Moves between nodes:
q: w610->w840, w90->w570, w10->w386, w399->w326, w432->w531, w911->w460, w152->w525, w536->w569, w497->w68, w557->w529, w173->w510, w68->w14, w525->w45, w322->w541, w434->w236, w548->w296, w971->w64, w940->w778, w405->w560, w296->w919, w221->w399, w213->w214, w795->w855, w708->w88, w725->w615, w663->w157, w214->w173, w594->w626, w190->w877, w124->w497, w35->w78, w785->w2, w606->w432, w14->w550, w415->w679, w321->w449, w64->w311, w541->w575, w389->w775, w575->w17, w679->w610, w386->w536, w284->w548, w510->w809, w471->w115, w608->w69, w157->w28, w619->w290, w615->w471, w449->w816, w194->w971, w579->w35, w560->w312, w59->w409, w113->w978, w78->w321, w626->w213, w373->w113, w547->w619, w777->w594, w758->w584, w326->w389, w45->w124, w576->w255, w570->w340, w757->w466, w312->w153, w102->w322, w778->w373, w17->w663, w466->w785, w349->w579, w255->w102, w584->w940, w569->w666, w153->w152, w666->w349, w236->w194, w631->w576, w692->w415, w809->w758, w816->w708, w537->w59, w69->w537, w550->w90, w611->w287, w340->w221, w529->w547, w775->w631, w28->w777, w115->w557, w840->w623, w531->w608, w877->w911, w623->w434, w855->w606, w409->w10, w460->w692, w287->w405, w2->w795, w311->w284, w919->w725, w978->w190, w88->w611, w290->w757
n: w610->w460, w90->w497, w10->w69, w399->w90, w432->w2, w911->w113, w152->w405, w536->w59, w497->w152, w557->w725, w173->w594, w68->w525, w525->w560, w322->w631, w434->w679, w548->w971, w971->w623, w940->w510, w405->w708, w296->w64, w221->w550, w213->w28, w795->w757, w708->w78, w725->w284, w663->w322, w214->w777, w594->w663, w190->w778, w124->w153, w35->w569, w785->w619, w606->w785, w14->w45, w415->w877, w321->w349, w64->w434, w541->w576, w389->w340, w575->w255, w679->w911, w386->w537, w284->w194, w510->w626, w471->w296, w608->w855, w157->w541, w619->w115, w615->w548, w449->w579, w194->w840, w579->w536, w560->w88, w59->w531, w113->w584, w78->w666, w626->w157, w373->w758, w547->w471, w777->w17, w758->w214, w326->w570, w45->w312, w576->w326, w570->w68, w757->w529, w312->w611, w102->w775, w778->w809, w17->w102, w466->w547, w349->w386, w255->w389, w584->w173, w569->w409, w153->w287, w666->w10, w236->w610, w631->w399, w692->w190, w809->w213, w816->w35, w537->w432, w69->w606, w550->w124, w611->w449, w340->w14, w529->w615, w775->w221, w28->w575, w115->w919, w840->w692, w531->w795, w877->w373, w623->w415, w855->w466, w409->w608, w460->w978, w287->w816, w2->w290, w311->w236, w919->w311, w978->w940, w88->w321, w290->w557
d: w610->w560, w90->w919, w10->w510, w399->w115, w432->w28, w911->w708, w152->w236, w536->w758, w497->w311, w557->w389, w173->w10, w68->w284, w525->w194, w322->w785, w434->w152, w548->w550, w971->w124, w940->w349, w405->w610, w296->w90, w221->w471, w213->w59, w795->w17, w708->w460, w725->w340, w663->w606, w214->w409, w594->w69, w190->w449, w124->w64, w35->w113, w785->w541, w606->w157, w14->w548, w415->w287, w321->w190, w64->w497, w541->w2, w389->w529, w575->w795, w679->w405, w386->w809, w284->w14, w510->w386, w471->w399, w608->w594, w157->w432, w619->w576, w615->w221, w449->w877, w194->w45, w579->w373, w560->w840, w59->w214, w113->w78, w78->w978, w626->w537, w373->w35, w547->w631, w777->w608, w758->w569, w326->w557, w45->w971, w576->w290, w570->w725, w757->w102, w312->w623, w102->w466, w778->w579, w17->w855, w466->w322, w349->w778, w255->w757, w584->w666, w569->w584, w153->w434, w666->w940, w236->w525, w631->w619, w692->w611, w809->w536, w816->w911, w537->w213, w69->w626, w550->w296, w611->w415, w340->w615, w529->w775, w775->w547, w28->w531, w115->w326, w840->w312, w531->w777, w877->w816, w623->w153, w855->w663, w409->w173, w460->w88, w287->w679, w2->w575, w311->w68, w919->w570, w978->w321, w88->w692, w290->w255
u: w610->w405, w90->w296, w10->w173, w399->w471, w432->w157, w911->w816, w152->w434, w536->w809, w497->w64, w557->w326, w173->w409, w68->w311, w525->w236, w322->w466, w434->w153, w548->w14, w971->w45, w940->w666, w405->w679, w296->w550, w221->w615, w213->w537, w795->w575, w708->w911, w725->w570, w663->w855, w214->w59, w594->w608, w190->w321, w124->w971, w35->w373, w785->w322, w606->w663, w14->w284, w415->w611, w321->w978, w64->w124, w541->w785, w389->w557, w575->w2, w679->w287, w386->w510, w284->w68, w510->w10, w471->w221, w608->w777, w157->w606, w619->w631, w615->w340, w449->w190, w194->w525, w579->w778, w560->w610, w59->w213, w113->w35, w78->w113, w626->w69, w373->w579, w547->w775, w777->w531, w758->w536, w326->w115, w45->w194, w576->w619, w570->w919, w757->w255, w312->w840, w102->w757, w778->w349, w17->w795, w466->w102, w349->w940, w255->w290, w584->w569, w569->w758, w153->w623, w666->w584, w236->w152, w631->w547, w692->w88, w809->w386, w816->w877, w537->w626, w69->w594, w550->w548, w611->w692, w340->w725, w529->w389, w775->w529, w28->w432, w115->w399, w840->w560, w531->w28, w877->w449, w623->w312, w855->w17, w409->w214, w460->w708, w287->w415, w2->w541, w311->w497, w919->w90, w978->w78, w88->w460, w290->w576

In the rows, 55 means zero.

The rows follow the links: the fewer symbols apart two nodes are, the more alike their rows tend to be.

Each row is also shifted at random along 3 hidden directions that mean nothing.

Name the node of each row.
[ 56  52  60  59  45  58  49  53  54  58  50  59  48  51  60  57  62  59  61  54  57  54  61  51  53  49  63  58  62  62  56  50  61  61  56  53  46  52  54  55  54  59  60]; node w14
[ 59  51  64  59  68  62  54  50  54  60  50  55  52  42  63  66  55  60  66  52  69  63  61  49  55  40  58  47  56  70  57  58  57  63  44  50  60  56  57  58  50  51  56]; node w816
[ 30  57  63  58  68  64  54  48  50  57  60  47  53  54  59  68  58  63  61  57  67  64  60  62  52  57  58  44  62  62  52  53  52  56  50  49  59  60  58  60  54  44  62]; node w978
[ 49  69  51  55  56  51  58  52  53  51  67  48  62  67  45  57  54  56  48  62  44  53  52  70  53  74  49  50  54  48  52  51  49  45  63  55  64  63  53  54  60  49  58]; node w213
[ 44  56  53  63  61  51  57  52  55  58  55  53  53  49  58  62  57  54  61  55  58  61  54  59  55  51  50  47  54  60  56  52  52  60  51  55  64  56  52  56  56  49  56]; node w373
[ 46  59  58  53  47  57  47  56  53  58  59  53  49  61  55  52  65  59  54  55  51  51  58  61  57  64  62  56  59  55  57  49  58  53  63  52  51  57  55  57  59  56  63]; node w68
[ 42  54  55  52  54  54  50  62  56  61  57  59  51  54  56  47  63  53  54  52  51  48  55  53  61  54  61  59  49  56  62  55  59  57  57  55  57  53  56  56  57  60  55]; node w124
[ 17  55  64  47  67  78  51  61  54  57  54  54  57  54  58  63  55  67  57  54  65  55  66  48  53  54  74  61  62  63  55  58  59  55  51  50  43  54  58  54  49  56  59]; node w90
[ 65  58  53  55  59  56  61  55  58  49  52  57  64  54  51  57  46  53  53  58  53  53  55  50  52  49  52  58  52  54  51  61  54  54  52  59  59  56  55  50  54  57  48]; node w777
[ 51  49  50  58  50  43  57  51  54  60  52  58  54  53  59  55  58  47  57  52  58  59  47  60  60  54  43  54  55  46  54  55  52  57  55  58  64  55  55  61  57  52  52]; node w113
[ 68  62  56  67  52  56  56  48  55  44  61  50  54  60  53  61  54  61  57  65  53  60  60  60  43  57  57  50  64  63  49  49  55  57  56  58  49  57  51  50  58  52  62]; node w17
[ 28  53  57  47  67  64  62  53  53  56  50  55  66  54  54  65  47  56  54  55  64  57  55  53  56  53  52  57  56  50  49  64  51  51  48  54  61  59  59  56  49  51  48]; node w536
[ 83  60  52  62  56  54  57  60  62  49  57  56  56  55  54  53  49  56  55  58  50  56  57  51  51  54  56  57  53  61  58  54  56  59  58  59  50  52  52  50  57  60  56]; node w102
[ 49  59  61  47  58  68  51  61  55  59  54  54  56  58  55  58  55  64  54  54  58  53  62  53  56  61  67  60  59  59  59  56  57  51  59  49  45  55  56  55  52  58  60]; node w919
[ 55  63  54  62  54  57  57  51  55  44  65  48  56  65  50  58  54  60  52  65  50  58  58  63  46  66  57  51  61  57  50  50  54  52  59  58  51  58  54  51  60  52  62]; node w795
[ 51  53  49  64  54  52  60  57  61  45  57  57  57  57  54  52  51  52  54  60  51  57  54  51  49  50  55  59  56  56  52  55  56  61  53  64  52  51  52  50  59  57  54]; node w2
[ 37  47  56  54  55  51  52  54  52  58  57  58  49  54  60  48  65  51  57  52  58  55  53  56  60  50  55  53  53  53  56  55  57  59  51  56  60  54  60  61  58  54  56]; node w405
[ 60  67  60  58  70  69  55  60  59  48  64  46  58  61  52  63  49  67  54  63  55  59  65  56  47  63  67  51  57  68  57  53  54  54  57  53  47  57  53  50  56  54  62]; node w757
[ 66  55  56  52  53  59  53  63  60  59  50  59  54  52  56  54  54  57  57  52  55  52  58  48  57  53  62  63  54  60  62  56  58  57  58  54  47  51  53  53  52  63  55]; node w725
[ 50  57  65  64  68  67  58  44  54  53  47  53  57  42  59  78  48  64  67  58  67  63  66  50  45  39  58  46  62  73  50  56  55  62  43  51  57  58  52  51  48  48  55]; node w809
[ 26  48  47  59  56  51  64  54  57  50  49  61  63  51  54  55  49  46  55  56  53  55  50  49  53  44  49  61  54  49  48  60  54  59  48  63  62  53  53  51  54  54  45]; node w59
[ 57  51  53  57  46  57  56  58  58  51  54  57  54  59  57  53  53  56  54  57  57  58  55  53  51  57  57  63  63  51  52  54  57  57  59  59  42  50  54  54  56  59  58]; node w775
[ 50  46  45  59  55  46  65  59  62  51  45  66  64  47  54  51  45  42  55  53  51  52  48  42  55  36  46  65  46  50  53  64  56  62  47  67  63  49  53  49  53  61  39]; node w69
[ 20  40  57  43  53  65  56  64  56  58  44  65  58  52  61  50  54  53  54  49  64  51  56  40  59  45  63  72  59  47  52  64  60  57  51  58  45  48  61  56  49  63  49]; node w296
[ 72  57  55  60  48  45  54  46  51  60  57  51  50  56  57  59  60  54  58  54  57  61  50  67  58  62  45  46  58  52  55  50  52  54  59  52  62  59  54  61  57  48  60]; node w78
[ 37  54  51  54  50  57  55  63  58  52  60  54  55  64  55  50  55  56  51  56  53  56  54  57  54  65  60  63  60  48  55  53  55  54  62  58  44  51  54  54  59  58  60]; node w557
[ 66  60  56  51  55  59  60  51  53  47  58  52  64  63  49  58  48  57  50  61  54  54  56  58  51  62  53  56  59  50  48  58  53  47  56  56  54  60  58  52  55  54  54]; node w432
[ 49  62  57  49  57  59  58  48  49  56  58  49  63  62  50  63  51  59  52  58  57  57  54  66  54  68  50  51  60  47  48  57  50  43  57  51  61  64  58  57  54  48  56]; node w386
[ 74  49  55  48  35  49  52  57  54  61  47  63  52  56  57  46  60  50  54  50  53  50  51  52  61  56  52  66  59  44  56  56  60  54  63  56  48  52  57  57  55  63  54]; node w550
[ 71  63  59  61  65  58  57  48  56  58  51  52  57  47  55  70  50  60  62  56  59  59  60  56  52  49  51  46  54  66  57  55  53  57  51  51  63  59  51  54  51  50  55]; node w569
[ 50  45  62  51  53  60  52  52  51  60  50  60  50  50  62  53  63  55  59  51  64  54  58  49  59  43  60  56  57  57  54  59  61  59  49  53  55  55  61  60  52  56  54]; node w623
[ 32  55  59  58  58  61  48  58  56  57  56  56  49  52  58  56  64  60  60  55  55  53  62  52  54  49  68  55  55  66  60  50  61  61  54  53  52  54  53  54  56  57  60]; node w497
[ 31  43  50  47  50  46  56  59  53  60  56  61  53  58  58  39  64  44  50  49  55  51  45  56  67  55  50  60  49  40  56  60  56  56  54  59  63  53  62  64  59  57  50]; node w679
[ 36  56  53  51  69  58  61  58  57  60  53  55  64  52  54  61  49  54  55  53  57  56  52  54  58  54  51  54  49  54  56  62  51  53  50  54  67  57  56  56  52  51  49]; node w666
[ 70  61  63  46  55  59  48  56  51  63  60  53  52  58  53  51  63  60  54  54  53  50  58  61  62  64  61  51  51  57  61  54  57  49  60  47  57  60  59  60  57  57  60]; node w236
[ 63  49  51  64  54  54  55  65  65  57  44  65  51  43  61  54  53  53  62  51  54  55  58  39  54  36  61  65  51  67  63  54  61  70  53  60  48  44  48  49  53  65  52]; node w221

Start, symbols taken left to right, then the node you end at.
Answers are names.
[ 64  52  51  57  43  46  60  47  52  55  50  58  60  56  53  58  51  49  54  56  53  56  48  59  54  55  41  57  59  44  47  57  53  52  56  59  61  58  55  56  54  53  50]
d n q n: w28
[ 60  48  58  53  56  53  56  50  51  61  51  57  54  51  61  57  56  53  58  50  66  60  52  55  60  50  49  52  56  51  54  60  54  56  50  54  60  56  61  61  52  52  53]
u q n d: w35
[ 64  64  58  73  69  64  55  55  63  44  59  49  53  51  55  66  49  66  61  63  55  61  67  51  41  47  67  48  57  80  59  49  57  65  51  57  48  53  47  45  57  54  62]
n u q: w619
[ 50  58  52  61  52  55  53  62  59  53  59  54  52  59  55  53  57  58  54  57  51  57  57  56  52  62  61  59  59  57  58  49  56  58  62  57  45  50  51  53  58  58  62]
q d q: w547
[ 70  48  49  69  42  41  62  45  57  52  42  64  55  44  58  60  52  46  62  55  54  58  50  50  50  37  42  56  57  55  50  54  56  64  50  63  61  52  49  51  54  55  47]
d q u: w10
[ 77  61  57  56  46  56  53  55  55  51  61  50  53  66  54  56  55  61  52  60  54  58  57  62  51  71  56  57  65  52  53  50  55  50  66  54  42  56  54  55  58  56  64]
n n n d: w497
[ 27  46  55  49  62  69  60  63  59  49  52  58  62  57  58  55  47  57  53  55  65  58  59  43  51  50  63  67  61  51  49  64  56  56  50  59  41  49  59  53  51  60  52]
n n u: w90
[ 66  59  56  52  58  62  58  61  58  50  59  53  60  63  52  54  48  59  50  58  55  56  57  55  53  64  59  60  58  52  55  58  54  50  60  56  45  54  57  53  55  58  58]
u d q: w757
[ 58  59  58  57  57  56  49  58  56  60  56  56  48  50  56  53  63  58  59  53  51  51  60  53  58  50  64  53  49  67  64  51  60  60  56  52  57  54  53  55  57  58  58]
q u d: w64
[ 64  64  58  53  61  63  59  52  54  48  60  50  64  62  49  61  47  60  51  62  54  55  58  59  50  63  56  53  58  56  49  58  53  47  56  55  55  61  57  52  55  53  55]
u u d n d: w575
[ 68  67  54  58  62  59  56  61  60  48  66  48  58  64  49  54  50  61  50  62  48  56  59  60  50  68  60  53  53  61  58  52  53  51  61  56  51  56  52  51  60  56  60]
q d n: w576
[ 57  54  53  39  50  50  52  64  53  63  58  60  56  61  51  39  63  48  47  49  48  44  49  57  70  65  54  63  45  42  61  60  56  47  62  54  60  56  62  62  57  62  51]
u u d: w525
[ 57  62  64  49  63  65  48  57  53  61  60  51  52  55  55  56  62  63  57  55  55  51  63  57  59  58  67  51  51  65  62  54  58  53  56  48  57  60  57  58  54  56  61]
u n d: w560
[ 47  57  55  60  53  54  59  46  52  52  54  55  59  56  53  64  52  55  57  60  56  58  54  60  50  55  48  53  61  51  47  54  53  53  54  57  60  59  54  54  54  50  53]
n n d q q: w531
[ 53  44  59  59  50  52  52  50  52  59  49  62  46  47  64  52  65  52  63  51  62  56  56  49  57  39  56  53  57  59  54  56  61  65  49  56  56  53  59  60  55  56  55]
q q u u: w312
[ 40  55  54  65  66  54  57  52  57  58  53  54  54  47  59  64  54  55  63  54  59  61  56  55  53  46  53  47  52  65  58  54  53  62  48  55  65  55  52  55  54  50  54]
n u q: w758
[ 63  59  46  46  54  42  61  59  55  63  58  55  63  62  49  48  53  46  47  52  47  52  42  65  67  70  39  56  46  37  58  59  47  45  63  55  69  59  57  60  57  54  49]
n d u d q: w536
[ 55  55  55  56  48  51  49  59  56  60  56  58  48  54  56  48  65  55  56  52  48  49  56  56  60  55  60  56  51  58  62  50  59  58  59  55  56  54  53  56  58  60  58]
d u d n: w152
[ 71  59  51  61  57  44  58  54  58  60  54  55  56  50  55  59  54  52  58  53  52  57  50  59  59  54  44  49  48  56  61  54  51  57  56  55  67  56  50  56  55  52  52]
u d u q d: w579
